Below is a small trained network, with its code and all its weights. Each question gives an input and a target symbol and asks what happens when units are switched off, that is, made to give their printed mean instead of their output.

import numpy as np


def w(rows, s, z=0):
    codes = np.array(rows[::2]) - 128.0
    scale = np.full(codes.shape[1], s)
    scale[-1] = z or s
    return codes * scale


def norm(h):
    return h / np.sqrt((h * h).mean(-1, keepdims=True) + 1e-5)


def f(y):
    return np.maximum(y, 0)


def softmax(a):
    e = np.exp(a - a.max(-1, keepdims=True))
    return e / e.sum(-1, keepdims=True)


def log_softmax(a):
    a = a - a.max(-1, keepdims=True)
    return a - np.log(np.exp(a).sum(-1, keepdims=True))


def net(x, mask):
    ids = ['αγδεζλμξπστψω'.index(c) for c in x.split()]
    T = len(ids)
    res = E[ids] + P[:T]
    r = norm(res)
    for j in range(2):
        rows = slice(3 * j, 3 * j + 3)
        q, k, v = (r @ M[0][rows].T for M in (Q, K, V))
        z = softmax(np.where(np.tri(T) > 0, q @ k.T / 3**0.5, -1e9)) @ v
        o = O[0][rows]
        res = res + np.where(mask[j], z, o[:, -1]) @ o[:, :-1]
    y = f(norm(res) @ A[0][:, :-1].T + A[0][:, -1])
    res = res + np.where(mask[2:26], y, B[0][:, -1]) @ B[0][:, :-1]
    return log_softmax(norm(res)[-1] @ U[:, :-1].T + U[:, -1])


Q, K, V, O, A, B = {}, {}, {}, {}, {}, {}
E = w([
[84,165,66,92,142,129,73,121],'α',
[95,147,155,133,105,101,91,99],'γ',
[120,149,159,161,132,183,2,134],'δ',
[97,154,117,142,137,142,139,144],'ε',
[82,84,132,107,176,98,68,179],'ζ',
[209,68,139,87,110,208,171,131],'λ',
[81,163,85,144,93,158,106,86],'μ',
[109,145,147,79,124,90,127,144],'ξ',
[143,147,110,133,117,82,130,163],'π',
[121,77,158,230,127,115,112,156],'σ',
[137,196,151,123,139,87,106,165],'τ',
[101,122,120,142,130,151,115,120],'ψ',
[133,155,92,186,117,86,109,122],'ω',
],0.031)
P = w([
[94,79,191,119,170,49,151,69],'0',
[76,192,153,101,35,132,144,183],'1',
[93,184,147,88,55,112,113,160],'2',
[101,162,156,78,17,112,95,172],'3',
[100,171,146,92,9,117,94,169],'4',
[99,170,146,91,23,104,70,153],'5',
[102,165,144,90,16,106,87,156],'6',
],0.012)
Q[0] = w([
[149,99,72,146,175,135,84,113],'head 0',
[253,82,164,104,171,228,183,87],'head 0',
[103,114,120,148,71,64,55,135],'head 0',
[133,148,111,135,121,129,102,150],'head 1',
[126,155,127,121,54,130,84,171],'head 1',
[152,98,118,137,150,129,162,105],'head 1',
],0.043)
K[0] = w([
[198,35,63,95,143,163,66,152],'head 0',
[224,139,105,21,2,250,194,198],'head 0',
[188,95,182,146,182,85,73,5],'head 0',
[165,124,94,128,139,144,115,150],'head 1',
[203,78,156,120,214,143,185,30],'head 1',
[68,126,152,152,127,112,107,145],'head 1',
],0.026)
V[0] = w([
[122,137,91,74,117,106,65,148],'head 0',
[140,229,182,136,89,117,135,130],'head 0',
[108,165,125,179,151,142,92,97],'head 0',
[152,83,5,141,91,144,149,96],'head 1',
[121,132,210,120,86,190,93,56],'head 1',
[60,136,83,82,81,97,184,54],'head 1',
],0.026)
O[0] = w([
[172,104,36,129,162,117,40,39,91],'head 0',
[73,49,20,81,105,106,71,218,136],'head 0',
[31,188,120,174,124,90,63,150,249],'head 0',
[30,103,76,139,28,88,201,115,14],'head 1',
[183,60,156,75,7,134,68,114,140],'head 1',
[45,76,217,103,208,101,225,68,158],'head 1',
],0.013)
A[0] = w([
[143,205,40,28,80,102,173,110,2],'neuron 0',
[161,115,151,104,160,120,111,164,85],'neuron 1',
[95,139,78,174,153,95,158,137,10],'neuron 2',
[176,136,81,155,90,4,165,129,50],'neuron 3',
[105,111,102,161,71,200,157,130,34],'neuron 4',
[142,134,93,164,147,126,126,63,48],'neuron 5',
[121,88,125,118,151,92,99,93,172],'neuron 6',
[118,94,118,127,130,136,142,156,146],'neuron 7',
[136,128,153,95,187,98,160,127,52],'neuron 8',
[100,160,134,153,126,115,129,156,24],'neuron 9',
[135,83,123,131,126,86,101,148,106],'neuron 10',
[166,92,97,85,162,170,163,147,122],'neuron 11',
[116,112,143,83,109,109,126,108,74],'neuron 12',
[150,156,109,155,137,159,137,195,41],'neuron 13',
[141,108,173,148,128,155,128,147,117],'neuron 14',
[135,123,80,128,168,139,107,140,79],'neuron 15',
[157,93,72,169,80,137,185,100,173],'neuron 16',
[136,87,129,190,168,102,130,128,99],'neuron 17',
[128,146,69,178,123,111,126,127,51],'neuron 18',
[161,84,120,95,154,160,118,97,58],'neuron 19',
[105,76,121,158,90,169,118,75,91],'neuron 20',
[118,110,100,78,136,111,93,151,37],'neuron 21',
[196,120,114,116,183,159,149,109,89],'neuron 22',
[159,171,100,117,153,119,136,117,116],'neuron 23',
],0.029,0.0048)
B[0] = w([
[77,176,115,142,37,241,243,75,147],'neuron 0',
[70,104,72,128,191,108,117,121,204],'neuron 1',
[83,205,162,197,74,98,42,117,248],'neuron 2',
[33,108,215,137,122,106,213,180,160],'neuron 3',
[173,107,62,146,254,149,51,96,155],'neuron 4',
[175,186,148,98,215,170,176,133,148],'neuron 5',
[153,184,126,163,77,94,213,184,181],'neuron 6',
[125,146,162,157,146,115,93,114,145],'neuron 7',
[134,95,62,116,85,212,61,145,218],'neuron 8',
[121,79,168,93,142,115,163,190,239],'neuron 9',
[174,155,165,120,202,80,139,115,172],'neuron 10',
[65,120,64,124,4,106,86,205,168],'neuron 11',
[123,119,96,85,139,81,143,87,159],'neuron 12',
[172,108,86,161,49,98,245,178,198],'neuron 13',
[102,156,119,81,63,156,150,145,197],'neuron 14',
[98,141,55,166,116,105,161,73,168],'neuron 15',
[4,69,167,168,173,100,41,194,151],'neuron 16',
[132,134,85,68,129,151,144,91,197],'neuron 17',
[70,71,140,124,127,165,65,192,184],'neuron 18',
[130,131,213,95,130,116,103,220,170],'neuron 19',
[170,111,6,83,123,75,65,109,161],'neuron 20',
[203,156,222,118,179,172,139,110,173],'neuron 21',
[102,21,220,177,88,83,129,92,193],'neuron 22',
[155,84,108,135,159,154,171,90,164],'neuron 23',
],0.03,0.012)
U = w([
[116,211,83,117,146,161,173,94,181],'α',
[153,147,120,137,77,152,217,192,143],'γ',
[136,102,169,159,148,167,170,84,253],'δ',
[128,6,162,124,72,138,118,156,50],'ε',
[61,176,165,191,136,116,112,159,133],'ζ',
[148,150,182,46,171,98,153,170,87],'λ',
[105,104,36,210,95,179,135,96,121],'μ',
[131,91,67,171,205,78,138,194,59],'ξ',
[125,118,86,115,127,132,125,139,103],'π',
[121,152,197,65,62,174,148,85,114],'σ',
[188,151,114,132,91,142,64,131,161],'τ',
[106,118,97,77,101,61,164,83,132],'ψ',
[97,125,94,86,177,229,139,176,139],'ω',
],0.013,0.0061)

Each question gives the input, a string of symbols that net reads in full, and the target symbol t.
The units are the heads (3 rows each of Q, K, V and O) and the neurons (one row each of A and B). Each row of codes is followed by its name. A weight is (code - 128) times the scale printed after its matrix; where a second scale follows, it is the last column's (O, A, B and U).
mask holds one flag per unit, heads first, then neurons. A switched-off unit (its flag False) gives its mean, the last column of its rows in O or B, instead of its output. The means were averaged over made-up inputs and are rounded, as every weight is.
A unit's drop is (log p(t) with every unit on - log p(t) with that unit switched off) / (log p(t) with every unit on - log p(t) with every unit switched off).
The circuit of an input: a set's keep is (log p(t) with only the set's units on - log p(t) with every unit switched off) / (log p(t) with every unit on - log p(t) with every unit switched off). Starting from the 12 units with the biggest drops (on a tie, the unit counted first), units are removed one at a time, each time the one whose removal leaves the highest keep (on an exact tie, the one counted first), for as long as the keep stays at least 0.8.
units of the circuit, in order: the units of the circuit, biggest drop first
unit that matters most: the unit with the biggest drop
top k neurons: the k neurons with the biggest drops, biggest first
which heads matter: for each layer, one digit per head in row order, 1 if its drop is at least 0.15 and else 0, layers parted by /
drop when u is switched off: that unit's drop, to one decimal
input ε ω ω α, target ω: units of the circuit, in order => [head 1; neuron 8]
input ψ δ ε τ τ ω ω, target σ: which heads matter => 11
input ε σ π ω γ, target ω: which heads matter => 01
input ξ ξ ω α τ, target ε: which heads matter => 10
input δ α γ ε γ, target τ: which heads matter => 01
input λ λ ω λ μ γ τ, target γ: units of the circuit, in order => [neuron 0; neuron 6; neuron 21; head 0]
input δ μ σ τ σ ω σ, target τ: units of the circuit, in order => [head 1]
input ξ ξ μ μ, target ε: units of the circuit, in order => [neuron 22; head 0]
input μ ω ω ω ε, target ψ: which heads matter => 01
input μ λ ω ω π ε, target ω: top 3 neurons => [neuron 2; neuron 4; neuron 0]
input ξ σ γ ω, target ε: top 2 neurons => [neuron 22; neuron 19]
input ω λ σ, target ξ: top 3 neurons => [neuron 4; neuron 20; neuron 2]
input π γ μ, target μ: which heads matter => 11
input ξ ω σ ξ, target ε: which heads matter => 11
input ε ξ ω, target ω: which heads matter => 01
input τ ω ω σ ξ ζ, target ξ: unit that matters most => head 1
input ξ δ ε, target ε: which heads matter => 10
input σ λ ξ μ ω δ, target τ: which heads matter => 01
input ψ τ ω, target σ: which heads matter => 11
input λ ω ω ω ω μ ξ, target σ: top 3 neurons => [neuron 0; neuron 21; neuron 13]
input μ δ α δ ω ζ ξ, target ψ: which heads matter => 01
input ξ δ ε ω σ δ ε, target ε: top neuron => [neuron 22]
input σ γ ω δ, target γ: drop when head 0 is switched off => 0.2
input γ ω ω μ ψ, target λ: drop when head 1 is switched off => 0.2
input γ ω σ, target λ: drop when head 1 is switched off => 0.2
input λ α ζ μ τ σ, target ξ: drop when neuron 4 is switched off => 0.5
input ψ ω ε ω ξ, target σ: unit that matters most => head 0
